[[-4.77 -0.03  3.19 -2.70 -1.49]
 [-4.83 -0.13  3.24 -2.81 -1.48]
 [-0.33  0.83 -1.16 -0.26 -1.47]
 [ 0.56  1.02 -2.13  0.12 -1.44]
 [-1.04  0.75 -0.45 -0.69 -1.47]
 [-3.14 -0.06  1.56 -2.13 -1.47]
 [-1.98  1.11  0.32 -0.76 -1.44]
 [-2.52  1.54  0.94 -0.57 -1.45]
 [-1.18  1.22 -0.44 -0.28 -1.45]]
->
[[-4.83 -0.13  3.24 -2.81 -1.48]
 [-3.14 -0.06  1.56 -2.13 -1.47]
 [-4.77 -0.03  3.19 -2.70 -1.49]
 [-1.04  0.75 -0.45 -0.69 -1.47]
 [-0.33  0.83 -1.16 -0.26 -1.47]
 [ 0.56  1.02 -2.13  0.12 -1.44]
 [-1.98  1.11  0.32 -0.76 -1.44]
 [-1.18  1.22 -0.44 -0.28 -1.45]
 [-2.52  1.54  0.94 -0.57 -1.45]]

[[-3.40  3.12  1.75  0.57 -1.22  0.02 -4.87  4.08 -3.50]
 [ 0.40 -4.12  0.12 -3.07  2.18  0.64  2.07  1.69 -4.87]
 [ 3.57 -3.42 -1.31 -3.94 -3.12 -1.54  3.17 -4.13  1.60]]
->
[[ 0.40 -4.12  0.12 -3.07  2.18  0.64  2.07  1.69 -4.87]
 [ 3.57 -3.42 -1.31 -3.94 -3.12 -1.54  3.17 -4.13  1.60]
 [-3.40  3.12  1.75  0.57 -1.22  0.02 -4.87  4.08 -3.50]]

[[-0.42  0.09 -4.72  0.85  2.22 -4.16  1.83 -1.04  0.24]
 [ 0.79  0.85  3.04 -0.47  0.08 -0.88  0.27 -0.43  0.22]
 [ 0.10  0.24 -4.49  0.02  3.64 -3.37  1.72 -0.65  1.91]
 [ 1.56  0.41  3.08 -0.91  2.62 -3.73  2.53 -1.51  1.16]
 [ 0.63 -0.05  3.35 -1.36  0.55 -0.67  0.38  0.18 -0.03]
 [-1.05 -0.74 -3.04  0.76 -0.99  0.79  0.39  0.42  0.42]]
->
[[-1.05 -0.74 -3.04  0.76 -0.99  0.79  0.39  0.42  0.42]
 [ 0.63 -0.05  3.35 -1.36  0.55 -0.67  0.38  0.18 -0.03]
 [-0.42  0.09 -4.72  0.85  2.22 -4.16  1.83 -1.04  0.24]
 [ 0.10  0.24 -4.49  0.02  3.64 -3.37  1.72 -0.65  1.91]
 [ 1.56  0.41  3.08 -0.91  2.62 -3.73  2.53 -1.51  1.16]
 [ 0.79  0.85  3.04 -0.47  0.08 -0.88  0.27 -0.43  0.22]]

[[-0.15  3.90  1.97 -3.32  0.48 -2.96]
 [ 0.31  1.33 -0.02 -2.24  0.87 -1.96]
 [-0.73  1.52  3.99 -1.75 -1.82  0.06]
 [-2.01  0.63 -3.55 -0.37  4.46 -2.47]
 [ 0.70 -1.02 -3.69  0.58  2.13 -0.53]
 [-0.79  0.85  3.71 -1.08 -1.87 -0.07]
 [-0.32  1.39  3.82 -1.60 -1.94 -0.01]
 [-0.46  1.22  3.70 -1.13 -1.30  0.08]
 [ 0.93  3.40  2.50 -3.89  0.10 -2.79]
 [-1.12  0.92  3.60 -0.72 -1.49  0.18]
 [-1.60  0.35 -2.82 -0.97  2.64 -1.50]]
->
[[ 0.70 -1.02 -3.69  0.58  2.13 -0.53]
 [-1.60  0.35 -2.82 -0.97  2.64 -1.50]
 [-2.01  0.63 -3.55 -0.37  4.46 -2.47]
 [-0.79  0.85  3.71 -1.08 -1.87 -0.07]
 [-1.12  0.92  3.60 -0.72 -1.49  0.18]
 [-0.46  1.22  3.70 -1.13 -1.30  0.08]
 [ 0.31  1.33 -0.02 -2.24  0.87 -1.96]
 [-0.32  1.39  3.82 -1.60 -1.94 -0.01]
 [-0.73  1.52  3.99 -1.75 -1.82  0.06]
 [ 0.93  3.40  2.50 -3.89  0.10 -2.79]
 [-0.15  3.90  1.97 -3.32  0.48 -2.96]]

[[ 3.90  1.74  1.09  1.36]
 [ 4.39  1.67  1.50  1.81]
 [-0.81 -3.07  2.43  3.00]
 [-1.35 -2.59  2.27  2.70]
 [-3.54 -1.39 -1.17 -1.59]
 [ 1.60  2.91 -2.23 -2.56]
 [-3.86 -1.54 -1.15 -1.59]
 [ 0.83  2.54 -2.63 -2.93]
 [ 0.89  2.70 -2.76 -2.97]
 [ 3.95  1.33  1.44  1.84]]
->
[[-0.81 -3.07  2.43  3.00]
 [-1.35 -2.59  2.27  2.70]
 [-3.86 -1.54 -1.15 -1.59]
 [-3.54 -1.39 -1.17 -1.59]
 [ 3.95  1.33  1.44  1.84]
 [ 4.39  1.67  1.50  1.81]
 [ 3.90  1.74  1.09  1.36]
 [ 0.83  2.54 -2.63 -2.93]
 [ 0.89  2.70 -2.76 -2.97]
 [ 1.60  2.91 -2.23 -2.56]]

[[-0.15  0.53  0.49  1.26  1.24 -2.64 -1.69 -0.70 -0.29]
 [ 1.48 -0.42  5.12 -0.73  0.50  3.00 -1.71 -0.71 -0.55]
 [ 0.06  5.22 -0.01 -0.46  1.38  4.42  1.67 -0.42 -3.31]
 [-0.20  0.88 -0.85 -1.98  0.75 -2.21  0.90 -0.41  2.59]
 [ 1.01 -2.70  2.32 -1.91  2.51 -1.21  3.50 -0.67  0.06]
 [-0.06 -1.30 -5.38 -1.06 -1.95 -1.49  0.83  0.20  1.13]
 [-0.64  5.34  0.22  0.63  1.77  1.32  0.64 -0.34 -0.09]
 [-1.88  1.47 -0.43 -3.11 -0.51 -0.49  1.94 -0.41  0.06]
 [ 1.26 -1.21  1.91  2.28 -0.50 -0.89 -1.84  2.08 -2.63]
 [ 1.04 -1.53 -0.92 -2.70  0.29  1.36 -1.72 -0.35  0.99]]
->
[[ 1.01 -2.70  2.32 -1.91  2.51 -1.21  3.50 -0.67  0.06]
 [ 1.04 -1.53 -0.92 -2.70  0.29  1.36 -1.72 -0.35  0.99]
 [-0.06 -1.30 -5.38 -1.06 -1.95 -1.49  0.83  0.20  1.13]
 [ 1.26 -1.21  1.91  2.28 -0.50 -0.89 -1.84  2.08 -2.63]
 [ 1.48 -0.42  5.12 -0.73  0.50  3.00 -1.71 -0.71 -0.55]
 [-0.15  0.53  0.49  1.26  1.24 -2.64 -1.69 -0.70 -0.29]
 [-0.20  0.88 -0.85 -1.98  0.75 -2.21  0.90 -0.41  2.59]
 [-1.88  1.47 -0.43 -3.11 -0.51 -0.49  1.94 -0.41  0.06]
 [ 0.06  5.22 -0.01 -0.46  1.38  4.42  1.67 -0.42 -3.31]
 [-0.64  5.34  0.22  0.63  1.77  1.32  0.64 -0.34 -0.09]]

[[ 3.08 -0.98 -1.29 -0.58 -0.70 -2.73  0.84 -2.30]
 [ 1.25  1.52 -1.43  0.67  1.23 -3.37  1.52 -1.80]
 [-0.86 -3.58  1.46  1.68 -0.28  0.78  0.54  0.18]
 [ 1.96 -0.61 -1.77 -0.22  2.95 -0.51  0.43  0.43]
 [-1.91 -0.68 -1.60 -2.52 -4.89  2.60  3.20  1.95]
 [-1.98 -3.15  0.15  0.73  1.21 -4.11  2.41 -0.91]
 [-1.48 -0.33  1.37 -1.09  1.94 -0.76  2.36 -2.12]
 [ 3.45  1.73 -0.13 -0.43  3.02  2.56  2.79  2.33]
 [-2.73  1.43 -0.58 -0.50  0.62  0.68  3.63 -2.19]
 [-1.77  1.23 -0.02  0.95 -1.50  3.40  1.68  1.09]
 [-0.22  0.63  2.65  3.00 -1.81  0.16 -1.52  1.68]
 [-2.51 -1.25  2.06  1.99  2.20  0.59 -0.72 -1.20]]
->
[[-0.86 -3.58  1.46  1.68 -0.28  0.78  0.54  0.18]
 [-1.98 -3.15  0.15  0.73  1.21 -4.11  2.41 -0.91]
 [-2.51 -1.25  2.06  1.99  2.20  0.59 -0.72 -1.20]
 [ 3.08 -0.98 -1.29 -0.58 -0.70 -2.73  0.84 -2.30]
 [-1.91 -0.68 -1.60 -2.52 -4.89  2.60  3.20  1.95]
 [ 1.96 -0.61 -1.77 -0.22  2.95 -0.51  0.43  0.43]
 [-1.48 -0.33  1.37 -1.09  1.94 -0.76  2.36 -2.12]
 [-0.22  0.63  2.65  3.00 -1.81  0.16 -1.52  1.68]
 [-1.77  1.23 -0.02  0.95 -1.50  3.40  1.68  1.09]
 [-2.73  1.43 -0.58 -0.50  0.62  0.68  3.63 -2.19]
 [ 1.25  1.52 -1.43  0.67  1.23 -3.37  1.52 -1.80]
 [ 3.45  1.73 -0.13 -0.43  3.02  2.56  2.79  2.33]]

[[-2.59  0.52 -5.49  1.62 -1.60  0.86]
 [-1.20 -2.50 -5.37 -5.00  0.34 -0.83]
 [-2.47  0.30 -3.57  2.84 -2.74 -1.77]
 [-1.97 -2.46 -3.98 -4.97 -2.14  0.04]
 [-2.69 -2.25 -3.03 -5.18 -3.03  0.95]]
->
[[-1.20 -2.50 -5.37 -5.00  0.34 -0.83]
 [-1.97 -2.46 -3.98 -4.97 -2.14  0.04]
 [-2.69 -2.25 -3.03 -5.18 -3.03  0.95]
 [-2.47  0.30 -3.57  2.84 -2.74 -1.77]
 [-2.59  0.52 -5.49  1.62 -1.60  0.86]]
